Q523: [ 52.7 -30.3  -9.9  85.5 -15.8 -44.5  -6.3 -38.7]
Q521: [ -9.1   8.9  33.6 -20.4 -63.2 -20.4  19.9  -7.6]
Q163: [ 42.3 -17.8 -33.1  -4.8  -9.3  38.0   2.4  43.7]
Q264: [ 42.3 -17.8 -30.2  -4.8  -9.3  38.0  51.3  43.7]
loc: [-33.1] -> Q163, 3
dup Q521:  -> [-20.4]
loc: [-30.3] -> Q523, 2

Q674: [ 16.1  21.8  15.2  -2.7   9.9 -11.5  41.8  48.7]
Q43: [-43.5  -5.1   0.7 -40.9  24.3   7.9 -18.8  -5.1]
Q16: [  5.4 -61.3  -1.0  -1.0  -9.1 -50.3  22.4 -41.2]
Q149: [  5.3   4.7 -40.0 -19.7 -12.7  46.7 -87.9 -61.7]
Q803: [-37.9  -8.7 -39.6 -47.4  19.8 -19.0  -1.4  -3.3]
Q188: [  5.3   0.8   3.6  61.2 -42.3 -44.0   2.5 -11.4]
Q354: [  9.3 -28.1  38.6  38.6 -11.9  38.6  38.6 -10.1]
Q569: [ 45.1   0.3 -12.8  69.8 -39.5  -4.8 -10.1 -17.5]
Q131: [-28.1 -23.5  -8.1 -22.8 -16.8 -19.2 -51.0 -63.6]
loc: [5.4] -> Q16, 1
dup Q16:  -> [-1.0]
loc: [-39.5] -> Q569, 5
dup Q43:  -> [-5.1]
dup Q354:  -> [38.6]
loc: [-40.0] -> Q149, 3

Q357: [-12.8   3.5   9.9 -13.5   8.6  34.6  -8.9   0.1 -12.9  35.1 -14.9 -74.1
  -6.0  -5.2]
Q983: [ 15.5  -5.8 -36.8  34.9  16.9  41.5 -19.2 -31.6 -10.9  33.6 -11.7  31.9
 -20.3   4.2]
Q255: [ -4.1  50.6  16.7   5.3  -7.6 -15.1 -12.4  -8.6 -35.2 -13.4  16.4  -3.1
  10.8  -0.6]
Q467: [ 39.1   5.8  12.3  -0.5 -26.1   0.5  -2.3  11.8  31.0  17.0  11.0  35.9
 -34.3   0.0]
Q899: [ 47.8   6.0 -28.2  21.4   3.4  25.7 -32.3  -9.4  11.9   6.9   3.4  23.2
  -1.2 -19.6]
Q207: [-12.6  -2.6 -12.6  24.1 -12.6   7.9 -12.6  -5.7  32.2  26.5  13.2  28.9
 -41.2   4.5]
Q532: [ 12.6  28.3 -16.9  13.4 -39.3  -8.4  -9.6  -9.6  29.0   9.3  -9.6 -39.1
  -9.6  -5.7]
Q66: [-27.1  -1.6 -48.0  16.5   7.1   9.7   4.4  24.0 -27.1 -27.1 -27.1 -24.6
  12.9 -11.5]
Q647: [ 15.6 -11.3  -3.1 -14.0 -11.7  46.8  12.1 -17.7   6.2   4.2  23.6  11.5
 -11.4  21.0]
dup Q532:  -> [-9.6]
dup Q899:  -> [3.4]
loc: [11.8] -> Q467, 8
dup Q66:  -> [-27.1]
find: [ 15.5  -5.8 -36.8  34.9  16.9  41.5 -19.2 -31.6 -10.9  33.6 -11.7  31.9
 -20.3   4.2] -> Q983
loc: [13.2] -> Q207, 11
dup Q207:  -> [-12.6]

